Here is a tiny trained network, its code and every weight. The questions are about switching its units off for an input and a class, where a switched-off unit gives its printed mean instead of its output.

import numpy as np


def w(rows, s, z=0):
    codes = np.array(rows[::2]) - 128.0
    scale = np.full(codes.shape[1], s)
    scale[-1] = z or s
    return codes * scale


def f(y):
    return y / 2 * (1 + np.tanh(0.7978845608 * (y + 0.044715 * y**3)))


def log_softmax(a):
    a = a - a.max(-1, keepdims=True)
    return a - np.log(np.exp(a).sum(-1, keepdims=True))


def net(x, mask):
    res = np.array(x, float).reshape(1, 6) / 4 @ E
    y = f(res @ A[0][:, :-1].T + A[0][:, -1])
    res = res + np.where(mask, y, B[0][:, -1]) @ B[0][:, :-1]
    return log_softmax(res[-1] @ U[:, :-1].T + U[:, -1])


A, B = {}, {}
E = w([
[253,115,190,148,204],'x0',
[144,102,124,128,123],'x1',
[126,132,135,145,137],'x2',
[180,42,95,118,105],'x3',
[59,16,171,92,199],'x4',
[168,63,101,114,107],'x5',
],0.0081)
A[0] = w([
[83,82,194,75,160,113],'n0',
[154,164,132,120,79,69],'n1',
[8,159,95,132,27,210],'n2',
[192,159,123,111,207,108],'n3',
[139,166,101,98,81,131],'n4',
[129,79,132,59,138,253],'n5',
],0.012,0.0043)
B[0] = w([
[169,146,8,205,99,180],'n0',
[83,130,62,233,100,144],'n1',
[168,117,122,95,189,249],'n2',
[111,51,36,139,255,169],'n3',
[168,64,62,148,179,157],'n4',
[205,183,126,179,158,188],'n5',
],0.0099,0.013)
U = w([
[157,129,77,137,118,248],'0',
[108,135,7,210,78,55],'1',
[111,47,54,90,166,18],'2',
[138,140,73,164,90,234],'3',
[175,142,111,141,106,242],'4',
[138,106,88,140,113,170],'5',
[104,176,144,186,21,25],'6',
[108,115,207,101,29,3],'7',
],0.011,0.0047)

Each question gives the input, the list of numbers given to net, and the class t.
The units are the neurons (one row each of A and B). Each row of codes is followed by its name. A weight is (code - 128) times the scale printed after its matrix; where a second scale follows, it is the last column's (A, B and U).
mask holds one flag per neuron, in row order. A switched-off neuron (its flag False) gives its mean, the last column of its row in B, instead of its output. The means were averaged over made-up inputs and are rounded, as every weight is.
A unit's drop is (log p(t) with every unit on - log p(t) with that unit switched off) / (log p(t) with every unit on - log p(t) with every unit switched off).
The circuit of an input: a set's keep is (log p(t) with only the set's units on - log p(t) with every unit switched off) / (log p(t) with every unit on - log p(t) with every unit switched off). Starting from all 6 units, units are removed one at a time, each time the one whose removal leaves the highest keep (on an exact tie, the one counted first), for as long as the keep stays at least 0.8.
units of the circuit, in order: the units of the circuit, biggest drop first
top k neurons: the k neurons with the biggest drops, biggest first
drop of u: that unit's drop, to one decimal
input [-8,-4,-7,7,-5,3], class 2: top neuron -> [n2]
input [2,-5,-4,-1,6,-2], class 1: top 2 neurons -> [n0; n2]
input [-8,0,4,-5,-6,4], class 2: top 2 neurons -> [n2; n4]
input [-5,7,3,7,5,8], class 0: top 2 neurons -> [n5; n1]
input [-8,7,5,2,-7,0], class 2: top 4 neurons -> [n2; n4; n0; n5]
input [4,1,-2,-6,-6,-1], class 1: top 2 neurons -> [n1; n2]
input [-8,3,-3,-5,3,-2], class 2: top 2 neurons -> [n2; n5]
input [-8,1,8,0,-7,-7], class 2: top 4 neurons -> [n2; n4; n0; n5]
input [-7,-1,-6,6,6,-8], class 0: top 3 neurons -> [n2; n5; n3]
input [4,-8,-7,5,8,-3], class 1: top 2 neurons -> [n0; n2]
input [7,5,6,-2,-8,5], class 1: units of the circuit, in order -> [n1; n2]
input [3,-7,-7,2,-7,-2], class 1: top 2 neurons -> [n1; n2]
input [-1,5,-5,-5,8,1], class 1: top 2 neurons -> [n0; n2]
input [3,-7,-2,5,-8,5], class 1: units of the circuit, in order -> [n1]
input [6,-6,6,-1,-4,1], class 2: top 3 neurons -> [n3; n5; n0]
input [-7,-6,7,-1,7,6], class 1: top 3 neurons -> [n0; n5; n3]
input [7,-7,-8,5,8,3], class 1: top 3 neurons -> [n0; n2; n5]
input [-1,-4,-2,6,7,8], class 0: drop of n1 -> 0.2
input [-8,-1,3,5,3,8], class 0: drop of n3 -> 0.4
input [-4,-3,1,1,8,0], class 1: drop of n0 -> 0.9
input [-5,2,6,4,7,8], class 0: units of the circuit, in order -> [n5]
input [-8,-8,7,2,-5,0], class 2: drop of n3 -> -0.1
